[-11 -10 -18  47]  bize
[ 20 -21  24  27]  suse
[ 20 -21  30  27]  Pag
[ -20   62 -108  -67]  delup
find: [ 20 -21  24  27]
suse
find: [ -20   62 -108  -67]
delup
find: [-11 -10 -18  47]
bize

[  0  28 -37  -4  -6  -6  -2   2   5   1 -27  -9  24  21 -13] : Sef
[ -1  -9   5  -6  -4   1   2  -8  -6   3 -29  -1 -11 -10 -18] : gifen
[  -6   25 -101  -58  -14  -17  -43  -55    3  -11   23  -26   20   31
   13] : tam
[  4 -37  69  54  13  19  23  52   3   6 -13  20 -28 -33 -10] : rekim
[  3 -66  18 -37  -4   0  -7 -40   0   9  18  -6 -50 -81  14] : biv
[ 10   1 -60 -27  -6  -4 -18 -24  -4   3 -41  -7   1  14 -40] : vot
[ -2  14 -28 -37   0  -7 -12 -50   4 -18 -21  -3  11   8 -15] : rus
[  0  28 -37  -4  -6  -6 -10   2   5   1 -27  -9  24  21 -13] : bofip
find: [  4 -37  69  54  13  19  23  52   3   6 -13  20 -28 -33 -10]
rekim
find: [  0  28 -37  -4  -6  -6 -10   2   5   1 -27  -9  24  21 -13]
bofip
find: [  -6   25 -101  -58  -14  -17  -43  -55    3  -11   23  -26   20   31
   13]
tam

[ 16  -4 -32  13 -38 -65  -1  72 -19  24] = gep
[  34  -16  -42   11  -88  -94  -10  114 -104   17] = vofog
[  2  21   0 -48 -12 -43  -8  21 -38  29] = kap
[ 40 -41  -9   5  36 -12  22 -39  81 -71] = Todo
[ 30 -14  86 -47  63  24 -51 -39  -2 -43] = Pozal
[-15 -33  27  -3 -66  40 -96  27  -4 -73] = Fuvaf
find: [ 40 -41  -9   5  36 -12  22 -39  81 -71]
Todo
find: [  2  21   0 -48 -12 -43  -8  21 -38  29]
kap
find: [ 30 -14  86 -47  63  24 -51 -39  -2 -43]
Pozal
find: [-15 -33  27  -3 -66  40 -96  27  -4 -73]
Fuvaf
find: [ 16  -4 -32  13 -38 -65  -1  72 -19  24]
gep

[-53 -46  -4 -61 -53   5 -20  44] -> Mimaf
[-53   6  -4 -61  44   5 -20  44] -> mup
[-53   6  -4 -61 -53   5 -20  44] -> Rezi
find: [-53   6  -4 -61 -53   5 -20  44]
Rezi

[ -6  78  -4  37 -25  19  -3 -23  -7   4  21 -26   2   3 -30 -21  38  20
 -13 -53  37  -5  29 -54  -3  -4 -49  33 -30  -7 -34  -8 -47   4  27  22
 -25  25   5  13  17  -5  21 -28 -18 -42 -45 -17] : rifaf
[  3  29 -10  -3  -4  18  19   7 -28  -9  13  -2  -7  -2 -10 -27  28  33
   3 -14  56  10  -3 -58 -17 -13 -23  14 -10  -9 -61  31 -25  52  -2  65
  82  36  27  16 -59  -2  -1 -36 -16 -10 -22 -38] : siseg
[  3  29 -10  -3  -4  18  19   7 -28  -9  13  -2  -7  -2 -10 -27  28  33
   3 -14  56  10  -3 -58 -17 -13 -23  14 -10  -9 -24  21 -51  37  14  66
  90  21   3   7 -51  11  -8 -34 -16 -39 -42 -10] : gik
[  6 -62   1 -11   0  -7 -10 -27  -6   8 -60  10   4   3   7 -50   0 -18
  20 -49   5   1  11  33  25   1  -8 -29  -8 -11  75 -38  10  -7 -23 -39
 -47  19 -23 -28  27  23  50  45 -10  -3  10 -17] : somin
[ -3  81   1  39 -26  20   0 -22   3   2  18 -31  -9  11 -31 -23  30  15
 -12 -57  27  -6  25 -52  -4 -13 -50  39 -24  -6 -24 -15 -51   2  25  24
 -33  23  14  14  19  -6  26 -24 -18 -48 -45 -15] : Zugif
find: [ -6  78  -4  37 -25  19  -3 -23  -7   4  21 -26   2   3 -30 -21  38  20
 -13 -53  37  -5  29 -54  -3  -4 -49  33 -30  -7 -34  -8 -47   4  27  22
 -25  25   5  13  17  -5  21 -28 -18 -42 -45 -17]
rifaf
find: [  3  29 -10  -3  -4  18  19   7 -28  -9  13  -2  -7  -2 -10 -27  28  33
   3 -14  56  10  -3 -58 -17 -13 -23  14 -10  -9 -24  21 -51  37  14  66
  90  21   3   7 -51  11  -8 -34 -16 -39 -42 -10]
gik
find: [  3  29 -10  -3  -4  18  19   7 -28  -9  13  -2  -7  -2 -10 -27  28  33
   3 -14  56  10  -3 -58 -17 -13 -23  14 -10  -9 -61  31 -25  52  -2  65
  82  36  27  16 -59  -2  -1 -36 -16 -10 -22 -38]
siseg
find: [  6 -62   1 -11   0  -7 -10 -27  -6   8 -60  10   4   3   7 -50   0 -18
  20 -49   5   1  11  33  25   1  -8 -29  -8 -11  75 -38  10  -7 -23 -39
 -47  19 -23 -28  27  23  50  45 -10  -3  10 -17]
somin

[  1 -68  41 115] : vome
[-41  46 -79  -6] : Rilut
[-17 -51  14 107] : raniz
find: [-41  46 -79  -6]
Rilut
find: [  1 -68  41 115]
vome
find: [-17 -51  14 107]
raniz

